[[  0 -13 -27   1  -7 -14 -55   2   6]
 [-25 -15 -32   3 -12   4  44 -10  36]
 [ -2  -3   2   6   1 -25 -15  -3 -12]
 [ 18  21  31  15  -5 -15  15  -2   9]
 [-15  11   8  -5   6  -8  60   7 -12]
 [ -5  -9  46  -4   6  19  30   7 -51]]
->
[[-25 -15 -32   3 -12   4  44 -10  36]
 [  0 -13 -27   1  -7 -14 -55   2   6]
 [ -2  -3   2   6   1 -25 -15  -3 -12]
 [-15  11   8  -5   6  -8  60   7 -12]
 [ 18  21  31  15  -5 -15  15  -2   9]
 [ -5  -9  46  -4   6  19  30   7 -51]]

[[ -2  -3  38   1  -9]
 [ 35  15 -33 -27  17]
 [ 15  -4  39  24  40]
 [-60  -6 -29  11  -8]
 [ -6  18  29   8 -15]
 [ 12 -13  24 -10 -25]
 [ -7 -15 -21  -8  22]
 [-24   8   9  20  13]
 [ 22   1 -11 -23 -23]
 [-14   2  40   4   4]
 [ -3   2 -47   9   4]]
->
[[ -3   2 -47   9   4]
 [ 35  15 -33 -27  17]
 [-60  -6 -29  11  -8]
 [ -7 -15 -21  -8  22]
 [ 22   1 -11 -23 -23]
 [-24   8   9  20  13]
 [ 12 -13  24 -10 -25]
 [ -6  18  29   8 -15]
 [ -2  -3  38   1  -9]
 [ 15  -4  39  24  40]
 [-14   2  40   4   4]]

[[-54   0  20 -52 -37 -43 -29  -6 -24]
 [-46 -29  -5 -24  34  16 -56 -25  48]
 [-32  41  30   8  32   9  65  -1  13]
 [-38 -55  53 -40  56  -5 -44  63   1]
 [ 48  30 -39 -57  40 -24  66 -51  -6]
 [ 59 -22 -12   0  -7  25 -32  59 -66]
 [-64  13   5  15  46  -1  17  38  48]
 [ 10  59  25  51  61 -51 -53  17 -21]]
->
[[ 48  30 -39 -57  40 -24  66 -51  -6]
 [ 59 -22 -12   0  -7  25 -32  59 -66]
 [-46 -29  -5 -24  34  16 -56 -25  48]
 [-64  13   5  15  46  -1  17  38  48]
 [-54   0  20 -52 -37 -43 -29  -6 -24]
 [ 10  59  25  51  61 -51 -53  17 -21]
 [-32  41  30   8  32   9  65  -1  13]
 [-38 -55  53 -40  56  -5 -44  63   1]]

[[ 29  47 -47  13 -36   9  14  13   8  42  -9  -1  11   3   3  -5]
 [-18   7   8   8   8  -4 -11  -8  -6   2  14   7   7  -1   3  10]
 [  9 -39  15 -12  13   8   8   9  11  25   6 -67   1 -30  -3   0]
 [ -2  12 -46  25 -34   6  13   6   6 -20  -5  12  34   8   6   0]]
->
[[ 29  47 -47  13 -36   9  14  13   8  42  -9  -1  11   3   3  -5]
 [ -2  12 -46  25 -34   6  13   6   6 -20  -5  12  34   8   6   0]
 [-18   7   8   8   8  -4 -11  -8  -6   2  14   7   7  -1   3  10]
 [  9 -39  15 -12  13   8   8   9  11  25   6 -67   1 -30  -3   0]]

[[ -9   0 -11  14  63  20  38 -12  -8  -1 -50  13   9]
 [ 11 -26  22  17 -17  13  14 -28 -11  14 -27  10  -7]
 [  0  -8 -14   5 -18  14 -34  19  -8  16  11 -19  14]
 [ 23   4   7  18  -5  19 -40  14 -12  14  20 -58  20]]
->
[[  0  -8 -14   5 -18  14 -34  19  -8  16  11 -19  14]
 [ -9   0 -11  14  63  20  38 -12  -8  -1 -50  13   9]
 [ 23   4   7  18  -5  19 -40  14 -12  14  20 -58  20]
 [ 11 -26  22  17 -17  13  14 -28 -11  14 -27  10  -7]]

[[ 13  13 -19  19  25  13]
 [-29  26 -60  -8  20  26]
 [  3  23   2  -6  13  23]
 [ 24 -21   9  44   5 -21]
 [-14 -10   6  22  -7 -10]]
->
[[-29  26 -60  -8  20  26]
 [ 13  13 -19  19  25  13]
 [  3  23   2  -6  13  23]
 [-14 -10   6  22  -7 -10]
 [ 24 -21   9  44   5 -21]]
---
[[ 31  -4]
 [  4  20]
 [ 30 -23]
 [ 25 -18]
 [-70   1]]
->
[[ 31  -4]
 [  4  20]
 [ 30 -23]]

[[  4  -6  15]
 [-25 -13  31]
 [-61 -57  63]
 [-61 -42  55]]
->
[[  4  -6]
 [-25 -13]
 [-61 -57]]

[[-21  -6 -12  -7 -29]
 [ 55  25 -26   0   8]
 [ -2  47 -28 -25  -5]
 [-28 -39  39  -2  12]
 [ -7  -3   9   3   4]]
->
[[-21  -6]
 [ 55  25]
 [ -2  47]]

[[ 44  50  26 -44]
 [  6 -19   1 -15]
 [ 17  -6 -35  19]
 [ 39  38  53 -32]]
->
[[ 44  50]
 [  6 -19]
 [ 17  -6]]

[[ 53 -58  25  45]
 [-56   3   1  31]
 [ 24 -16 -34 -59]
 [ 40 -43  31 -17]
 [-47 -55  33  12]]
->
[[ 53 -58]
 [-56   3]
 [ 24 -16]]

[[ 25 -31  26  35  18]
 [ 37 -64   7  22  -2]
 [-25  40 -12  10 -19]
 [  8 -29   4   7  11]]
->
[[ 25 -31]
 [ 37 -64]
 [-25  40]]
---
[[26 28  1]
 [27 23  6]
 [27 63 26]]
->
[26 23 26]

[[-63 -20  15  21]
 [ -4 -67 -63 -21]]
->
[-63 -67]

[[  9  -2 -52]
 [ 13   0  -8]]
->
[9 0]

[[-51  48 -26  27]
 [-48  51 -27  23]
 [-30  24 -26  30]
 [-65  -3 -29   2]
 [  2  11 -26  33]]
->
[-51  51 -26   2]

[[-31  -4]
 [ 60  12]
 [  2 -13]
 [-20  -1]
 [-11  23]]
->
[-31  12]

[[  4 -55  33]
 [ -1  -3 -13]]
->
[ 4 -3]

[[-49 -54  29  -3 -55]
 [-49 -54 -27 -10 -55]]
->
[-49 -54]

[[ 19 -71 -54]
 [ 72 -12  26]
 [-30  11  45]]
->
[ 19 -12  45]
---
[[-14   8 -27 -16   5  16  18  -9 -22   1 -32  45  25   8  -3]
 [-17  13 -24 -16   3  -6   1 -17 -34 -17 -22  50  -4  11   2]
 [ 21 -17  -4  10 -26  -7  22 -12 -36   4  -3  -1  10  17 -24]
 [ -7  11 -25 -11 -16   0  21  -8 -18  11 -37  33  31   7 -11]
 [ 20  -5 -24 -16 -16   0 -13 -35  -2 -15   0  -9  16 -36 -12]]
->
[[-14 -27   5  18 -22 -32  25  -3]
 [-17 -24   3   1 -34 -22  -4   2]
 [ 21  -4 -26  22 -36  -3  10 -24]
 [ -7 -25 -16  21 -18 -37  31 -11]
 [ 20 -24 -16 -13  -2   0  16 -12]]

[[-13  42 -28  63  -7  66 -22  -9  35 -37 -29 -17 -24 -17]
 [ -2   4   4 -14  -6   9  21 -26  -3   5  27  13 -14 -16]
 [ -4   6  23 -69  -4  40  37 -69 -32 -20  62   7 -62 -38]]
->
[[-13 -28  -7 -22  35 -29 -24]
 [ -2   4  -6  21  -3  27 -14]
 [ -4  23  -4  37 -32  62 -62]]

[[ 34   1   6   9   4 -40   2 -37  18  27   0  37]
 [ 17   2  -2   9   5 -20 -11 -24  17  13   5  16]
 [ 17  47  17 -15 -18 -58   8  -4  44  -6 -33 -10]
 [ 17   1   4   9   3 -28   8 -22  16  14  -1  30]
 [ 12  -1   6   9  23 -28  13 -60  22   7  -2  16]
 [ 31   6  14 -38  -6 -52  16 -18   6  13  -5  13]]
->
[[ 34   6   4   2  18   0]
 [ 17  -2   5 -11  17   5]
 [ 17  17 -18   8  44 -33]
 [ 17   4   3   8  16  -1]
 [ 12   6  23  13  22  -2]
 [ 31  14  -6  16   6  -5]]

[[-56  54  13  10  12  17  62 -21  -7  59  23]
 [-18 -63  18  21 -22 -32 -39  26  -1  15 -20]
 [ 26 -32  27  45  27  -9 -13  -3  27  23 -17]
 [ 11  25 -23  12  -6 -14   5  -4  -1  47  -2]]
->
[[-56  13  12  62  -7  23]
 [-18  18 -22 -39  -1 -20]
 [ 26  27  27 -13  27 -17]
 [ 11 -23  -6   5  -1  -2]]

[[ 26 -51]
 [-50  28]
 [-14 -17]
 [ 15 -45]
 [  5   2]
 [-10  51]
 [ -9  50]]
->
[[ 26]
 [-50]
 [-14]
 [ 15]
 [  5]
 [-10]
 [ -9]]

[[-10   7   5   4  -3   5  13   4  -6  -5 -12  -7  16]
 [ 26  -6  13  33  -1   9 -28 -26   9 -14  19  -3 -16]
 [ 17   3  11  54 -27  -4 -18  18 -20 -46 -12 -27   2]]
->
[[-10   5  -3  13  -6 -12  16]
 [ 26  13  -1 -28   9  19 -16]
 [ 17  11 -27 -18 -20 -12   2]]
---
[[ 4 12 63  2  6]
 [-5  0  7 16  0]
 [-4  3 10  4  0]
 [ 5  6 22  3  0]
 [-1  6 25  6  0]]
->
[[12 63]
 [ 0  7]]

[[  7  17  57 -30 -18]
 [-13 -14 -20  32 -21]
 [  7   6 -41 -14  -6]]
->
[[ 17  57]
 [-14 -20]]

[[  5 -42  57 -38]
 [  2 -20  27 -17]
 [ -8  55 -62  47]]
->
[[-42  57]
 [-20  27]]

[[ -6  33 -20  58]
 [  7 -23  41 -36]
 [  7 -27  34 -43]
 [ -2 -11 -30 -23]]
->
[[ 33 -20]
 [-23  41]]

[[  8   1 -41  -2  10]
 [-20  34  40  19   9]
 [-25  19  57  22  10]]
->
[[  1 -41]
 [ 34  40]]

[[-64  20 -61]
 [ 40 -28 -67]
 [ 43  26   7]]
->
[[ 20 -61]
 [-28 -67]]

[[-31  13  18]
 [ -6 -62  15]
 [  2   3 -57]
 [-44  25  -5]]
->
[[ 13  18]
 [-62  15]]
